Below are the code and all the weights of a small trained network. Each question names an input and a class and asks about switching units off, where a switched-off unit gives its printed mean instead of its output.

import numpy as np


def w(rows, s, z=0):
    codes = np.array(rows[::2]) - 128.0
    scale = np.full(codes.shape[1], s)
    scale[-1] = z or s
    return codes * scale


def f(y):
    return np.maximum(y, 0)


def log_softmax(a):
    a = a - a.max(-1, keepdims=True)
    return a - np.log(np.exp(a).sum(-1, keepdims=True))


def net(x, mask):
    res = np.array(x, float).reshape(1, 6) / 4 @ E
    y = f(res @ A[0][:, :-1].T + A[0][:, -1])
    res = res + np.where(mask, y, B[0][:, -1]) @ B[0][:, :-1]
    return log_softmax(res[-1] @ U[:, :-1].T + U[:, -1])


A, B = {}, {}
E = w([
[177,44,36,125,112],'x0',
[101,87,154,188,7],'x1',
[126,130,125,129,128],'x2',
[136,143,120,124,114],'x3',
[127,127,128,128,129],'x4',
[199,136,156,215,150],'x5',
],0.018)
A[0] = w([
[40,106,111,19,97,254],'N0',
[146,226,157,104,183,149],'N1',
[117,219,191,71,244,221],'N2',
[172,131,81,196,89,134],'N3',
[149,89,132,108,56,93],'N4',
[167,5,59,146,58,26],'N5',
[106,129,176,155,71,137],'N6',
[193,129,75,142,170,113],'N7',
[224,142,163,212,190,167],'N8',
[147,111,76,81,163,149],'N9',
[185,144,106,122,154,121],'N10',
[176,143,168,204,128,110],'N11',
[57,131,172,108,71,150],'N12',
[109,202,133,129,155,168],'N13',
[121,70,121,141,120,102],'N14',
[192,87,80,84,168,142],'N15',
[115,119,98,111,116,134],'N16',
[127,141,153,82,172,168],'N17',
[186,117,93,137,171,143],'N18',
[165,135,136,190,150,140],'N19',
[191,114,129,126,121,86],'N20',
[174,123,84,85,152,95],'N21',
[97,145,234,145,78,125],'N22',
],0.015,0.0098)
B[0] = w([
[51,202,49,147,254,238],'N0',
[93,26,148,130,42,203],'N1',
[26,65,70,91,38,251],'N2',
[123,90,185,107,65,184],'N3',
[14,99,118,136,109,176],'N4',
[49,16,51,55,29,223],'N5',
[100,176,209,155,116,193],'N6',
[188,94,130,172,136,178],'N7',
[176,65,169,167,43,226],'N8',
[182,131,51,96,197,180],'N9',
[179,112,131,159,123,163],'N10',
[146,148,201,41,85,189],'N11',
[48,196,120,227,216,200],'N12',
[57,60,152,140,81,179],'N13',
[102,132,112,88,103,157],'N14',
[241,160,72,145,198,190],'N15',
[100,137,111,73,169,152],'N16',
[106,108,53,79,114,174],'N17',
[185,97,115,171,116,177],'N18',
[169,116,178,96,84,177],'N19',
[158,83,140,145,104,149],'N20',
[173,157,107,128,160,167],'N21',
[155,235,192,172,151,208],'N22',
],0.0092,0.028)
U = w([
[55,126,75,86,114,254],'0',
[130,89,157,100,50,149],'1',
[78,198,162,166,160,62],'2',
[139,180,252,120,102,62],'3',
[177,156,43,82,178,114],'4',
[242,113,123,123,116,97],'5',
],0.015,0.0035)

Each question gives the input, the list of numbers given to net, and the class t.
The units are the neurons (one row each of A and B). Each row of codes is followed by its name. A weight is (code - 128) times the scale printed after its matrix; where a second scale follows, it is the last column's (A, B and U).
mask holds one flag per neuron, in row order. A switched-off neuron (its flag False) gives its mean, the last column of its row in B, instead of its output. The means were averaged over made-up inputs and are rounded, as every weight is.
A unit's drop is (log p(t) with every unit on - log p(t) with that unit switched off) / (log p(t) with every unit on - log p(t) with every unit switched off).
The circuit of an input: a set's keep is (log p(t) with only the set's units on - log p(t) with every unit switched off) / (log p(t) with every unit on - log p(t) with every unit switched off). Starting from the 12 units with the biggest drops (on a tie, the unit counted first), units are removed one at a time, each time the one whose removal leaves the highest keep (on an exact tie, the one counted first), for as long as the keep stays at least 0.8.
units of the circuit, in order: the units of the circuit, biggest drop first
most important unit: the unit with the biggest drop
top k neurons: the k neurons with the biggest drops, biggest first
drop when u is switched off: that unit's drop, to one decimal
input [0,7,4,3,-5,1], class 3: units of the circuit, in order : N2, N22
input [-8,1,6,-3,-5,-1], class 2: most important unit : N22
input [-5,1,-2,-4,2,-6], class 2: units of the circuit, in order : N5, N12
input [-8,-8,3,0,-6,2], class 1: top 2 neurons : N1, N0
input [7,-8,-4,-5,-2,1], class 5: top 3 neurons : N0, N7, N18
input [0,7,-7,-2,7,-3], class 2: units of the circuit, in order : N2, N12
input [6,0,2,-2,6,-5], class 4: units of the circuit, in order : N2, N15
input [1,-7,2,4,-2,-4], class 4: top 3 neurons : N15, N9, N5
input [5,8,-8,-1,4,0], class 0: top 2 neurons : N8, N4
input [7,0,3,8,7,6], class 5: top 2 neurons : N15, N2
input [-3,-7,1,6,8,1], class 1: top 3 neurons : N0, N1, N12
input [1,-8,-1,2,8,5], class 5: top 2 neurons : N15, N5
input [5,2,-2,-7,-7,1], class 1: top 2 neurons : N0, N12
input [-4,-5,4,1,-5,1], class 1: units of the circuit, in order : N0
input [-8,2,1,-8,-1,-3], class 2: drop when N22 is switched off : 0.1
input [-6,1,3,3,3,6], class 3: drop when N22 is switched off : 1.0
input [0,8,4,6,2,1], class 3: drop when N22 is switched off : 0.2
